Below are the code and all the weights of a small trained network. Each question names an input and a class and asks about switching units off, where a switched-off unit gives its printed mean instead of its output.

import numpy as np


def w(rows, s, z=0):
    codes = np.array(rows[::2]) - 128.0
    scale = np.full(codes.shape[1], s)
    scale[-1] = z or s
    return codes * scale


def norm(h):
    return h / np.sqrt((h * h).mean(-1, keepdims=True) + 1e-5)


def f(y):
    return np.maximum(y, 0)


def log_softmax(a):
    a = a - a.max(-1, keepdims=True)
    return a - np.log(np.exp(a).sum(-1, keepdims=True))


def net(x, mask):
    res = np.array(x, float).reshape(1, 7) / 4 @ E
    u = 0
    for l in range(3):
        y = f(norm(res) @ A[l][:, :-1].T + A[l][:, -1])
        res = res + np.where(mask[u : u + 13], y, B[l][:, -1]) @ B[l][:, :-1]
        u += 13
    return log_softmax(norm(res)[-1] @ U[:, :-1].T + U[:, -1])


A, B = {}, {}
E = w([
[166,47,112,205],'x0',
[253,158,172,190],'x1',
[90,112,203,131],'x2',
[81,48,215,94],'x3',
[247,83,83,125],'x4',
[190,110,96,71],'x5',
[102,98,163,25],'x6',
],0.0039)
A[0] = w([
[177,40,157,116,170],'L0N1',
[98,93,114,182,113],'L0N2',
[190,78,66,78,78],'L0N3',
[111,129,93,94,22],'L0N4',
[85,123,196,82,138],'L0N5',
[148,118,226,137,123],'L0N6',
[126,13,117,126,245],'L0N7',
[72,208,107,93,165],'L0N8',
[110,92,68,102,58],'L0N9',
[96,64,204,204,2],'L0N10',
[75,76,122,255,13],'L0N11',
[111,125,115,34,150],'L0N12',
[80,87,160,192,4],'L0N13',
],0.011,0.0018)
B[0] = w([
[115,165,175,44,247],'L0N1',
[133,66,135,142,182],'L0N2',
[169,109,87,66,250],'L0N3',
[71,146,162,47,158],'L0N4',
[133,172,143,156,225],'L0N5',
[158,181,119,93,208],'L0N6',
[127,173,240,114,255],'L0N7',
[142,129,220,213,235],'L0N8',
[113,126,137,131,179],'L0N9',
[158,102,180,65,215],'L0N10',
[118,2,106,137,231],'L0N11',
[61,60,79,119,230],'L0N12',
[190,82,179,68,187],'L0N13',
],0.0064,0.0047)
A[1] = w([
[113,99,138,147,20],'L1N1',
[83,132,111,127,101],'L1N2',
[84,144,89,159,51],'L1N3',
[112,131,125,108,196],'L1N4',
[142,166,158,95,127],'L1N5',
[93,122,103,152,109],'L1N6',
[94,117,152,140,64],'L1N7',
[168,101,98,179,219],'L1N8',
[8,141,112,128,6],'L1N9',
[167,137,70,115,158],'L1N10',
[124,143,145,117,97],'L1N11',
[100,139,154,116,115],'L1N12',
[105,148,180,133,189],'L1N13',
],0.014,0.0023)
B[1] = w([
[229,148,95,86,150],'L1N1',
[100,17,91,93,156],'L1N2',
[122,87,104,134,148],'L1N3',
[173,56,77,122,180],'L1N4',
[108,131,129,162,232],'L1N5',
[133,38,214,231,149],'L1N6',
[102,108,123,36,179],'L1N7',
[168,155,114,129,217],'L1N8',
[84,47,2,164,214],'L1N9',
[119,236,124,95,211],'L1N10',
[136,150,94,148,165],'L1N11',
[74,219,29,143,199],'L1N12',
[34,176,9,127,255],'L1N13',
],0.0052,0.0048)
A[2] = w([
[194,143,157,160,225],'L2N1',
[16,113,195,55,74],'L2N2',
[72,141,145,172,132],'L2N3',
[246,110,166,191,126],'L2N4',
[127,206,157,8,110],'L2N5',
[170,144,154,165,5],'L2N6',
[98,173,250,81,137],'L2N7',
[98,142,80,193,50],'L2N8',
[159,76,133,235,63],'L2N9',
[92,32,100,81,253],'L2N10',
[89,81,77,80,215],'L2N11',
[156,78,101,102,206],'L2N12',
[254,71,210,109,50],'L2N13',
],0.0072,0.0026)
B[2] = w([
[47,174,71,116,193],'L2N1',
[124,108,53,139,216],'L2N2',
[116,93,89,162,162],'L2N3',
[103,186,41,55,190],'L2N4',
[175,97,145,128,236],'L2N5',
[195,136,80,55,135],'L2N6',
[55,120,98,102,201],'L2N7',
[133,101,143,53,158],'L2N8',
[116,28,113,210,153],'L2N9',
[199,99,142,191,254],'L2N10',
[254,117,68,144,224],'L2N11',
[168,91,218,224,197],'L2N12',
[34,105,80,153,208],'L2N13',
],0.0066,0.0053)
U = w([
[80,56,227,100,116],'0',
[19,251,139,226,105],'1',
[106,164,173,178,1],'2',
[51,45,2,179,177],'3',
[144,69,156,254,93],'4',
[175,243,42,123,171],'5',
[226,43,128,87,144],'6',
[90,180,138,37,132],'7',
],0.014,0.0098)

Each question gives the input, the list of numbers given to net, and the class t.
The units are the neurons (one row each of A and B). Each row of codes is followed by its name. A weight is (code - 128) times the scale printed after its matrix; where a second scale follows, it is the last column's (A, B and U).
mask holds one flag per neuron, layer by layer. A switched-off neuron (its flag False) gives its mean, the last column of its row in B, instead of its output. The means were averaged over made-up inputs and are rounded, as every weight is.
A unit's drop is (log p(t) with every unit on - log p(t) with that unit switched off) / (log p(t) with every unit on - log p(t) with every unit switched off).
The circuit of an input: a set's keep is (log p(t) with only the set's units on - log p(t) with every unit switched off) / (log p(t) with every unit on - log p(t) with every unit switched off). Starting from the 12 units with the biggest drops (on a tie, the unit counted first), units are removed one at a time, each time the one whose removal leaves the highest keep (on an exact tie, the one counted first), for as long as the keep stays at least 0.8.
units of the circuit, in order: the units of the circuit, biggest drop first
most important unit: the unit with the biggest drop
k most important neurons: the k neurons with the biggest drops, biggest first
k most important neurons of layer l: the k neurons of layer l with the biggest drops, biggest first
input [7,8,6,2,-8,-1,6], class 7: most important unit => L0N6
input [7,-1,2,3,-6,4,4], class 7: units of the circuit, in order => (L0N7, L0N1, L1N13)
input [0,-4,-7,-4,6,3,2], class 6: 2 most important neurons of layer 1 => (L1N13, L1N12)
input [-4,4,5,3,2,3,3], class 7: units of the circuit, in order => (L0N11, L2N7)
input [0,2,1,7,-5,0,6], class 7: 4 most important neurons => (L0N6, L0N10, L0N11, L1N9)
input [-8,1,2,-7,5,-8,-3], class 1: units of the circuit, in order => (L2N11, L0N8)
input [5,0,-2,2,-5,-2,-6], class 4: 2 most important neurons of layer 2 => (L2N12, L2N10)
input [5,7,-3,1,5,-3,-2], class 5: 2 most important neurons of layer 1 => (L1N9, L1N8)
input [2,-3,-5,2,5,2,-6], class 5: 2 most important neurons of layer 1 => (L1N10, L1N7)
input [-3,3,7,0,-8,8,1], class 5: 2 most important neurons of layer 2 => (L2N12, L2N13)
input [-1,0,-2,-5,0,0,3], class 5: 2 most important neurons => (L0N2, L0N11)
input [-4,-7,-6,-1,4,7,8], class 6: 2 most important neurons => (L0N3, L1N13)
input [-1,7,7,-4,0,-5,7], class 7: 3 most important neurons of layer 0 => (L0N6, L0N8, L0N10)
input [4,1,4,-2,-3,7,3], class 7: units of the circuit, in order => (L0N1)
input [8,8,-2,1,-7,-4,0], class 6: 3 most important neurons of layer 0 => (L0N11, L0N10, L0N13)
input [-3,2,0,6,-3,7,4], class 3: 2 most important neurons => (L0N12, L0N3)
input [-2,4,3,6,-6,-7,2], class 3: 4 most important neurons => (L2N2, L1N13, L0N7, L2N7)
input [7,-1,-6,7,-1,0,-3], class 6: 2 most important neurons => (L0N11, L0N8)
input [-1,-4,4,8,3,-8,-4], class 0: 2 most important neurons => (L0N10, L0N13)
input [7,-7,7,3,4,-6,-1], class 0: units of the circuit, in order => (L0N7)
